Here is a tiny trained network, its code and every weight. The questions are about switching its units off for an input and a target symbol, where a switched-off unit gives its printed mean instead of its output.

import numpy as np


def w(rows, s, z=0):
    codes = np.array(rows[::2]) - 128.0
    scale = np.full(codes.shape[1], s)
    scale[-1] = z or s
    return codes * scale


def norm(h):
    return h / np.sqrt((h * h).mean(-1, keepdims=True) + 1e-5)


def f(y):
    return y / 2 * (1 + np.tanh(0.7978845608 * (y + 0.044715 * y**3)))


def softmax(a):
    e = np.exp(a - a.max(-1, keepdims=True))
    return e / e.sum(-1, keepdims=True)


def log_softmax(a):
    a = a - a.max(-1, keepdims=True)
    return a - np.log(np.exp(a).sum(-1, keepdims=True))


def net(x, mask):
    ids = ['βγδεζηθλμσφψω'.index(c) for c in x.split()]
    T = len(ids)
    res = E[ids] + P[:T]
    r = norm(res)
    for j in range(2):
        rows = slice(4 * j, 4 * j + 4)
        q, k, v = (r @ M[0][rows].T for M in (Q, K, V))
        z = softmax(np.where(np.tri(T) > 0, q @ k.T / 4**0.5, -1e9)) @ v
        o = O[0][rows]
        res = res + np.where(mask[j], z, o[:, -1]) @ o[:, :-1]
    y = f(norm(res) @ A[0][:, :-1].T + A[0][:, -1])
    res = res + np.where(mask[2:6], y, B[0][:, -1]) @ B[0][:, :-1]
    return log_softmax(norm(res)[-1] @ U[:, :-1].T + U[:, -1])


Q, K, V, O, A, B = {}, {}, {}, {}, {}, {}
E = w([
[109,68,172,72,107,91,133,190,174,88],'β',
[189,142,154,96,67,76,229,148,34,122],'γ',
[99,168,134,114,165,57,127,185,50,95],'δ',
[2,154,104,140,41,105,139,101,57,79],'ε',
[152,76,115,113,120,74,126,110,117,93],'ζ',
[107,146,125,118,78,28,169,113,173,18],'η',
[80,84,66,185,151,89,109,109,214,94],'θ',
[132,216,42,88,72,135,154,180,73,64],'λ',
[149,130,162,111,97,238,207,80,166,139],'μ',
[87,62,195,185,166,133,17,123,116,102],'σ',
[75,127,73,244,167,128,188,189,99,122],'φ',
[167,170,89,96,209,76,100,45,48,128],'ψ',
[117,77,200,118,209,83,201,107,172,90],'ω',
],0.015)
P = w([
[210,61,96,147,152,223,192,121,83,32],'0',
[222,206,120,219,101,62,245,110,156,121],'1',
[173,251,152,167,135,94,169,212,122,107],'2',
[164,254,184,101,133,58,137,195,72,80],'3',
[147,242,200,68,167,48,128,193,83,79],'4',
[130,212,161,53,235,36,114,210,80,81],'5',
],0.0094)
Q[0] = w([
[128,144,125,119,133,141,116,142,123,118],'head 1',
[127,142,133,137,135,110,164,144,131,78],'head 1',
[131,98,135,115,122,134,132,132,120,116],'head 1',
[139,142,123,124,142,131,118,108,125,131],'head 1',
[122,119,89,105,79,127,116,141,118,189],'head 2',
[108,109,35,91,64,147,116,87,153,254],'head 2',
[92,64,114,89,104,141,42,114,138,200],'head 2',
[128,164,177,95,155,96,89,121,123,89],'head 2',
],0.042)
K[0] = w([
[142,105,141,161,117,140,120,124,119,116],'head 1',
[144,124,119,134,138,148,139,123,108,78],'head 1',
[119,148,121,120,133,132,109,128,124,138],'head 1',
[120,115,137,131,117,133,140,155,130,107],'head 1',
[171,204,230,160,130,116,93,86,139,231],'head 2',
[137,253,195,156,101,90,137,126,164,232],'head 2',
[108,243,164,158,150,65,127,133,218,233],'head 2',
[122,127,82,159,113,132,158,108,124,132],'head 2',
],0.03)
V[0] = w([
[34,90,41,140,128,98,118,125,169,71],'head 1',
[151,127,125,111,149,162,36,141,229,152],'head 1',
[83,176,219,215,142,71,119,150,132,155],'head 1',
[152,81,78,158,211,89,220,122,161,146],'head 1',
[113,32,155,132,90,163,184,102,134,190],'head 2',
[152,104,93,94,96,157,172,241,157,101],'head 2',
[160,116,217,94,112,32,116,132,146,78],'head 2',
[160,123,79,90,122,124,165,6,145,83],'head 2',
],0.026)
O[0] = w([
[62,250,121,136,154,152,117,83,176,85,147],'head 1',
[65,146,78,29,51,60,106,87,176,136,8],'head 1',
[64,101,69,159,195,87,58,235,130,189,15],'head 1',
[104,174,112,184,80,214,177,109,133,231,218],'head 1',
[29,104,123,151,174,36,192,79,79,150,117],'head 2',
[138,85,188,121,159,79,109,70,246,133,143],'head 2',
[171,224,182,146,121,66,194,186,149,106,103],'head 2',
[103,167,180,148,52,108,45,113,22,138,252],'head 2',
],0.015,0.017)
A[0] = w([
[156,145,144,121,125,172,209,51,106,104,28],'neuron 1',
[210,129,139,75,188,127,98,120,188,100,249],'neuron 2',
[166,116,27,84,85,182,253,100,138,81,125],'neuron 3',
[117,165,104,102,134,66,228,44,93,173,209],'neuron 4',
],0.027,0.0015)
B[0] = w([
[119,70,85,90,130,40,73,149,132,110,253],'neuron 1',
[59,144,157,22,134,244,138,124,77,161,161],'neuron 2',
[152,140,82,179,87,117,237,70,126,5,199],'neuron 3',
[110,166,167,108,157,212,199,158,59,141,245],'neuron 4',
],0.018,0.021)
U = w([
[133,121,229,210,105,228,198,51,114,70,236],'β',
[93,177,188,127,200,139,125,183,66,215,254],'γ',
[103,146,147,121,243,96,24,172,92,75,112],'δ',
[60,2,113,20,114,46,125,136,67,187,124],'ε',
[229,160,146,97,191,215,132,232,200,164,27],'ζ',
[134,80,32,174,148,155,121,99,188,180,124],'η',
[35,199,97,109,88,139,90,67,158,163,13],'θ',
[165,83,120,10,114,135,57,76,190,73,86],'λ',
[205,255,157,161,122,54,91,164,220,104,54],'μ',
[135,151,217,33,165,49,178,116,210,174,6],'σ',
[221,40,162,180,152,36,166,167,161,154,98],'φ',
[198,127,40,136,19,156,72,196,60,149,35],'ψ',
[77,131,42,118,175,108,206,217,116,60,165],'ω',
],0.0078,0.0043)

Each question gives the input, a string of symbols that net reads in full, and the target symbol t.
The units are the heads (4 rows each of Q, K, V and O) and the neurons (one row each of A and B). Each row of codes is followed by its name. A weight is (code - 128) times the scale printed after its matrix; where a second scale follows, it is the last column's (O, A, B and U).
mask holds one flag per unit, heads first, then neurons. A switched-off unit (its flag False) gives its mean, the last column of its rows in O or B, instead of its output. The means were averaged over made-up inputs and are rounded, as every weight is.
A unit's drop is (log p(t) with every unit on - log p(t) with that unit switched off) / (log p(t) with every unit on - log p(t) with every unit switched off).
The circuit of an input: a set's keep is (log p(t) with only the set's units on - log p(t) with every unit switched off) / (log p(t) with every unit on - log p(t) with every unit switched off). Starting from all 6 units, units are removed one at a time, each time the one whose removal leaves the highest keep (on an exact tie, the one counted first), for as long as the keep stays at least 0.8.
units of the circuit, in order: the units of the circuit, biggest drop first
k most important neurons: the k neurons with the biggest drops, biggest first
heads that matter: for each layer, one digit per head in row order, 1 if its drop is at least 0.15 and else 0, layers parted by /
drop when u is switched off: that unit's drop, to one decimal
input δ σ σ, target ζ: units of the circuit, in order : head 2
input γ ω λ σ σ β, target φ: heads that matter : 10
input σ σ γ, target ω: heads that matter : 01
input γ σ σ δ ζ, target φ: heads that matter : 10
input μ σ γ δ θ, target ε: 2 most important neurons : neuron 1; neuron 3
input δ μ μ ψ μ, target ζ: heads that matter : 11
input σ σ ε ψ ε σ, target δ: 2 most important neurons : neuron 3; neuron 4
input λ ψ σ σ μ, target λ: 2 most important neurons : neuron 1; neuron 4
input σ β ψ ψ ψ, target ω: heads that matter : 01
input δ δ μ, target ζ: heads that matter : 11
input λ γ δ, target λ: 2 most important neurons : neuron 1; neuron 4
input σ θ σ, target γ: 3 most important neurons : neuron 3; neuron 1; neuron 4
input σ ψ δ σ δ σ, target δ: heads that matter : 10
input ψ β γ ζ δ, target ψ: heads that matter : 01
input δ γ θ ψ, target ζ: heads that matter : 11
input ω ψ σ σ, target γ: units of the circuit, in order : head 1
input γ ζ ω, target φ: heads that matter : 10
input β σ σ ψ, target σ: 2 most important neurons : neuron 1; neuron 3
input σ η ψ ω, target ω: drop when head 2 is switched off : 0.8
input ψ σ σ η γ σ, target ψ: drop when neuron 4 is switched off : 0.1
